Here is a tiny trained network, its code and every weight. The questions are about switching its units off for an input and a class, where a switched-off unit gives its printed mean instead of its output.

import numpy as np


def w(rows, s, z=0):
    codes = np.array(rows[::2]) - 128.0
    scale = np.full(codes.shape[1], s)
    scale[-1] = z or s
    return codes * scale


def norm(h):
    return h / np.sqrt((h * h).mean(-1, keepdims=True) + 1e-5)


def f(y):
    return y / 2 * (1 + np.tanh(0.7978845608 * (y + 0.044715 * y**3)))


def log_softmax(a):
    a = a - a.max(-1, keepdims=True)
    return a - np.log(np.exp(a).sum(-1, keepdims=True))


def net(x, mask):
    res = np.array(x, float).reshape(1, 3) / 4 @ E
    u = 0
    for l in range(2):
        y = f(norm(res) @ A[l][:, :-1].T + A[l][:, -1])
        res = res + np.where(mask[u : u + 10], y, B[l][:, -1]) @ B[l][:, :-1]
        u += 10
    return log_softmax(norm(res)[-1] @ U[:, :-1].T + U[:, -1])


A, B = {}, {}
E = w([
[33,158,53,121,198,255,164,143],'x0',
[199,85,165,207,114,93,63,202],'x1',
[119,79,220,71,172,113,186,86],'x2',
],0.0084)
A[0] = w([
[213,139,175,138,139,19,125,51,110],'0.n0',
[178,205,72,245,74,172,50,202,119],'0.n1',
[156,225,89,204,153,236,149,188,118],'0.n2',
[174,35,148,222,73,110,87,138,146],'0.n3',
[153,64,157,198,161,52,83,191,77],'0.n4',
[137,77,225,125,191,44,162,87,122],'0.n5',
[66,119,213,86,52,54,94,88,14],'0.n6',
[175,78,241,137,86,118,121,61,72],'0.n7',
[189,69,92,34,134,17,138,67,6],'0.n8',
[2,48,41,130,197,174,216,34,164],'0.n9',
],0.0062,0.0018)
B[0] = w([
[113,142,103,44,125,145,254,98,239],'0.n0',
[98,76,205,242,68,102,128,74,230],'0.n1',
[203,148,52,167,180,92,169,144,199],'0.n2',
[115,44,173,55,157,220,111,70,219],'0.n3',
[99,67,162,113,82,194,42,115,210],'0.n4',
[180,194,97,137,133,140,113,210,232],'0.n5',
[171,144,75,214,156,83,196,138,185],'0.n6',
[152,206,32,153,202,179,144,168,218],'0.n7',
[112,112,54,193,108,141,183,9,195],'0.n8',
[88,65,145,131,91,14,103,93,255],'0.n9',
],0.0068,0.0065)
A[1] = w([
[197,161,146,150,116,82,196,105,115],'1.n0',
[211,161,162,79,161,175,73,237,159],'1.n1',
[129,136,186,105,154,127,131,110,132],'1.n2',
[145,94,190,109,124,168,73,90,6],'1.n3',
[143,245,115,242,172,131,30,136,158],'1.n4',
[2,149,140,60,111,114,142,125,237],'1.n5',
[75,128,90,71,233,123,193,86,228],'1.n6',
[101,89,92,122,123,187,54,34,199],'1.n7',
[177,113,125,197,170,146,226,111,157],'1.n8',
[52,144,96,175,119,56,82,91,198],'1.n9',
],0.0089,0.0012)
B[1] = w([
[193,190,131,103,149,125,154,99,192],'1.n0',
[35,151,143,41,134,167,154,212,166],'1.n1',
[115,210,108,168,94,145,124,143,133],'1.n2',
[59,125,111,120,80,155,120,144,168],'1.n3',
[87,191,153,53,111,111,88,65,165],'1.n4',
[150,79,99,172,191,128,96,181,191],'1.n5',
[200,57,122,135,83,125,150,151,255],'1.n6',
[156,96,186,142,128,99,137,131,186],'1.n7',
[104,255,103,99,128,88,97,80,226],'1.n8',
[96,105,130,129,197,170,123,205,215],'1.n9',
],0.01,0.008)
U = w([
[44,248,106,167,169,100,55,93,4],'0',
[103,150,197,22,118,213,135,210,51],'1',
[128,58,217,181,43,172,76,89,191],'2',
[230,213,117,87,116,101,207,46,161],'3',
[152,10,92,140,191,107,163,193,233],'4',
],0.016,0.0027)

Each question gives the input, the list of numbers given to net, and the class t.
The units are the neurons (one row each of A and B). Each row of codes is followed by its name. A weight is (code - 128) times the scale printed after its matrix; where a second scale follows, it is the last column's (A, B and U).
mask holds one flag per neuron, layer by layer. A switched-off neuron (its flag False) gives its mean, the last column of its row in B, instead of its output. The means were averaged over made-up inputs and are rounded, as every weight is.
A unit's drop is (log p(t) with every unit on - log p(t) with that unit switched off) / (log p(t) with every unit on - log p(t) with every unit switched off).
The circuit of an input: a set's keep is (log p(t) with only the set's units on - log p(t) with every unit switched off) / (log p(t) with every unit on - log p(t) with every unit switched off). Starting from the 12 units with the biggest drops (on a tie, the unit counted first), units are removed one at a time, each time the one whose removal leaves the highest keep (on an exact tie, the one counted first), for as long as the keep stays at least 0.8.
circuit, biggest first: the units of the circuit, biggest drop first
unit that matters most: the unit with the biggest drop
top k neurons: the k neurons with the biggest drops, biggest first
top k neurons in layer l: the k neurons of layer l with the biggest drops, biggest first
drop when u is switched off: that unit's drop, to one decimal
input [3,6,-8], class 2: unit that matters most -> 0.n1
input [-5,6,7], class 1: top 4 neurons in layer 0 -> 0.n5; 0.n4; 0.n1; 0.n9
input [1,2,7], class 3: top 2 neurons in layer 1 -> 1.n8; 1.n9
input [3,-4,-5], class 4: circuit, biggest first -> 0.n9; 1.n8
input [-5,5,1], class 1: top 2 neurons in layer 0 -> 0.n9; 0.n4
input [-3,-8,-8], class 0: top 2 neurons in layer 0 -> 0.n3; 0.n0
input [7,0,-2], class 4: top 3 neurons -> 0.n9; 0.n5; 0.n7
input [-2,-1,-8], class 2: top 4 neurons -> 0.n1; 0.n7; 0.n6; 1.n8
input [-4,-5,-7], class 0: top 4 neurons in layer 0 -> 0.n3; 0.n4; 0.n0; 0.n9
input [-7,8,3], class 1: top 2 neurons -> 1.n1; 0.n9
input [4,5,3], class 1: top 2 neurons -> 0.n8; 0.n1
input [-8,-3,-8], class 2: top 2 neurons -> 0.n2; 0.n1
input [-5,3,3], class 3: top 3 neurons in layer 0 -> 0.n0; 0.n8; 0.n6
input [8,8,-2], class 0: unit that matters most -> 0.n2
input [5,2,-1], class 0: top 2 neurons -> 0.n2; 0.n0
input [-8,6,5], class 3: top 3 neurons in layer 0 -> 0.n0; 0.n8; 0.n6
input [-1,-4,-4], class 0: top 2 neurons in layer 1 -> 1.n6; 1.n4
input [7,8,2], class 0: top 2 neurons -> 0.n2; 1.n6
input [0,0,-1], class 0: top 2 neurons in layer 1 -> 1.n6; 1.n8
input [2,7,-6], class 2: circuit, biggest first -> 0.n1
input [-8,1,-6], class 2: drop when 0.n4 is switched off -> 0.1
input [3,7,-5], class 2: drop when 0.n1 is switched off -> 0.4
input [0,7,3], class 1: drop when 1.n1 is switched off -> 0.2
